Below is a small trained network, with its code and all its weights. Each question gives an input and a class and asks what happens when units are switched off, that is, made to give their printed mean instead of their output.

import numpy as np


def w(rows, s, z=0):
    codes = np.array(rows[::2]) - 128.0
    scale = np.full(codes.shape[1], s)
    scale[-1] = z or s
    return codes * scale


def norm(h):
    return h / np.sqrt((h * h).mean(-1, keepdims=True) + 1e-5)


def f(y):
    return np.maximum(y, 0)


def log_softmax(a):
    a = a - a.max(-1, keepdims=True)
    return a - np.log(np.exp(a).sum(-1, keepdims=True))


def net(x, mask):
    res = np.array(x, float).reshape(1, 4) / 4 @ E
    u = 0
    for l in range(4):
        y = f(norm(res) @ A[l][:, :-1].T + A[l][:, -1])
        res = res + np.where(mask[u : u + 6], y, B[l][:, -1]) @ B[l][:, :-1]
        u += 6
    return log_softmax(norm(res)[-1] @ U[:, :-1].T + U[:, -1])


A, B = {}, {}
E = w([
[171,73,171,134,114,139,135,213],'x0',
[78,79,75,49,129,68,132,117],'x1',
[153,121,90,49,254,86,133,117],'x2',
[112,59,110,77,95,215,86,169],'x3',
],0.0083)
A[0] = w([
[122,96,82,92,115,143,137,182,25],'0.n0',
[30,113,78,63,41,167,113,198,108],'0.n1',
[136,116,166,132,60,171,145,181,70],'0.n2',
[205,159,228,82,152,126,171,167,65],'0.n3',
[176,159,99,54,143,54,103,91,1],'0.n4',
[141,224,135,254,75,112,185,110,146],'0.n5',
],0.0066,0.0044)
B[0] = w([
[94,24,185,95,98,55,100,198,144],'0.n0',
[65,147,106,90,126,148,150,119,199],'0.n1',
[88,150,87,200,147,125,194,246,178],'0.n2',
[186,144,167,89,187,173,154,155,164],'0.n3',
[162,132,82,170,83,121,203,82,155],'0.n4',
[65,150,254,137,85,110,227,34,254],'0.n5',
],0.0094,0.0073)
A[1] = w([
[117,142,140,217,102,95,145,129,1],'1.n0',
[254,95,159,112,151,131,88,133,11],'1.n1',
[170,143,179,148,100,67,69,68,47],'1.n2',
[65,81,197,109,97,171,127,148,141],'1.n3',
[104,149,155,199,75,200,137,138,30],'1.n4',
[155,17,103,135,67,133,101,197,22],'1.n5',
],0.01,0.0035)
B[1] = w([
[214,107,208,136,184,103,179,180,188],'1.n0',
[188,167,173,76,178,44,36,154,157],'1.n1',
[87,164,141,64,247,55,189,68,164],'1.n2',
[58,72,140,93,154,136,84,163,254],'1.n3',
[215,108,69,165,110,78,73,89,231],'1.n4',
[83,152,128,31,139,165,113,84,183],'1.n5',
],0.011,0.007)
A[2] = w([
[119,113,58,149,166,73,140,155,15],'2.n0',
[142,86,146,255,116,173,28,172,78],'2.n1',
[143,84,196,136,175,159,118,86,224],'2.n2',
[103,144,190,190,100,130,185,172,107],'2.n3',
[135,117,150,196,71,137,174,176,1],'2.n4',
[104,161,78,91,172,101,96,89,116],'2.n5',
],0.0097,0.0043)
B[2] = w([
[207,25,72,6,85,183,203,109,143],'2.n0',
[168,146,23,136,45,2,85,64,192],'2.n1',
[90,166,56,102,84,41,79,182,254],'2.n2',
[114,88,202,133,120,124,202,179,227],'2.n3',
[193,7,170,125,106,144,113,240,165],'2.n4',
[232,88,214,193,85,186,172,114,205],'2.n5',
],0.0087,0.0068)
A[3] = w([
[67,230,161,168,141,157,225,96,116],'3.n0',
[149,96,133,117,75,95,230,85,172],'3.n1',
[186,147,111,128,104,211,152,46,29],'3.n2',
[120,254,151,235,122,121,150,60,151],'3.n3',
[32,95,140,186,48,136,141,90,53],'3.n4',
[63,175,180,162,43,184,112,16,2],'3.n5',
],0.0096,0.0033)
B[3] = w([
[11,200,83,123,154,3,114,140,209],'3.n0',
[199,102,127,119,147,250,135,63,254],'3.n1',
[197,138,120,159,120,190,97,123,156],'3.n2',
[15,165,198,94,72,112,107,71,205],'3.n3',
[187,149,96,152,175,107,163,174,187],'3.n4',
[99,185,77,237,207,160,139,195,168],'3.n5',
],0.011,0.0097)
U = w([
[233,192,198,23,239,43,44,204,86],'0',
[51,197,228,140,158,24,214,24,197],'1',
[191,35,210,196,49,89,179,217,176],'2',
[139,235,159,181,124,214,40,79,1],'3',
[221,58,91,64,196,208,209,24,191],'4',
[30,22,125,1,147,204,71,195,179],'5',
[153,96,26,131,36,67,10,134,136],'6',
[33,165,28,214,197,179,168,163,64],'7',
],0.014,0.0065)

Each question gives the input, the list of numbers given to net, and the class t.
The units are the neurons (one row each of A and B). Each row of codes is followed by its name. A weight is (code - 128) times the scale printed after its matrix; where a second scale follows, it is the last column's (A, B and U).
mask holds one flag per neuron, layer by layer. A switched-off neuron (its flag False) gives its mean, the last column of its row in B, instead of its output. The means were averaged over made-up inputs and are rounded, as every weight is.
A unit's drop is (log p(t) with every unit on - log p(t) with that unit switched off) / (log p(t) with every unit on - log p(t) with every unit switched off).
The circuit of an input: a set's keep is (log p(t) with only the set's units on - log p(t) with every unit switched off) / (log p(t) with every unit on - log p(t) with every unit switched off). Starting from the 12 units with the biggest drops (on a tie, the unit counted first), units are removed one at a time, each time the one whose removal leaves the highest keep (on an exact tie, the one counted first), for as long as the keep stays at least 0.8.
units of the circuit, in order: the units of the circuit, biggest drop first
most important unit: the unit with the biggest drop
k most important neurons: the k neurons with the biggest drops, biggest first
k most important neurons of layer l: the k neurons of layer l with the biggest drops, biggest first
drop of u: that unit's drop, to one decimal
input [6,-2,-7,7], class 6: units of the circuit, in order -> 1.n4; 2.n1
input [-4,2,-6,5], class 7: 2 most important neurons -> 0.n1; 2.n2
input [1,-1,-4,6], class 6: 2 most important neurons of layer 0 -> 0.n2; 0.n3
input [-7,0,-7,2], class 7: units of the circuit, in order -> 3.n5
input [-2,-3,8,8], class 0: 4 most important neurons -> 0.n5; 1.n1; 0.n2; 3.n1
input [-7,-6,4,6], class 3: 2 most important neurons -> 0.n5; 1.n3
input [-8,7,-1,3], class 4: 2 most important neurons -> 0.n5; 2.n5
input [-6,-2,-6,6], class 6: 3 most important neurons of layer 1 -> 1.n4; 1.n5; 1.n2
input [-1,-8,8,-2], class 0: 3 most important neurons -> 0.n5; 1.n1; 0.n3
input [1,8,-1,-7], class 4: 2 most important neurons -> 0.n5; 2.n0
input [4,-6,2,4], class 0: 3 most important neurons of layer 0 -> 0.n5; 0.n3; 0.n1
input [-4,6,7,8], class 4: 3 most important neurons -> 2.n5; 1.n3; 0.n4
input [-1,-8,-2,1], class 2: 2 most important neurons -> 2.n4; 0.n5
input [4,0,-4,5], class 5: most important unit -> 1.n5
input [-4,-5,7,4], class 0: 3 most important neurons of layer 0 -> 0.n5; 0.n1; 0.n2
input [8,-8,3,1], class 0: 2 most important neurons -> 1.n1; 0.n3
input [2,-4,-4,8], class 6: 2 most important neurons -> 1.n4; 2.n1
input [-4,-4,-5,2], class 2: 2 most important neurons -> 0.n5; 2.n4
input [-6,-6,3,8], class 6: drop of 1.n2 -> 0.3
input [-1,-8,-4,7], class 6: units of the circuit, in order -> 2.n1
input [1,2,6,-4], class 4: drop of 0.n5 -> 0.5
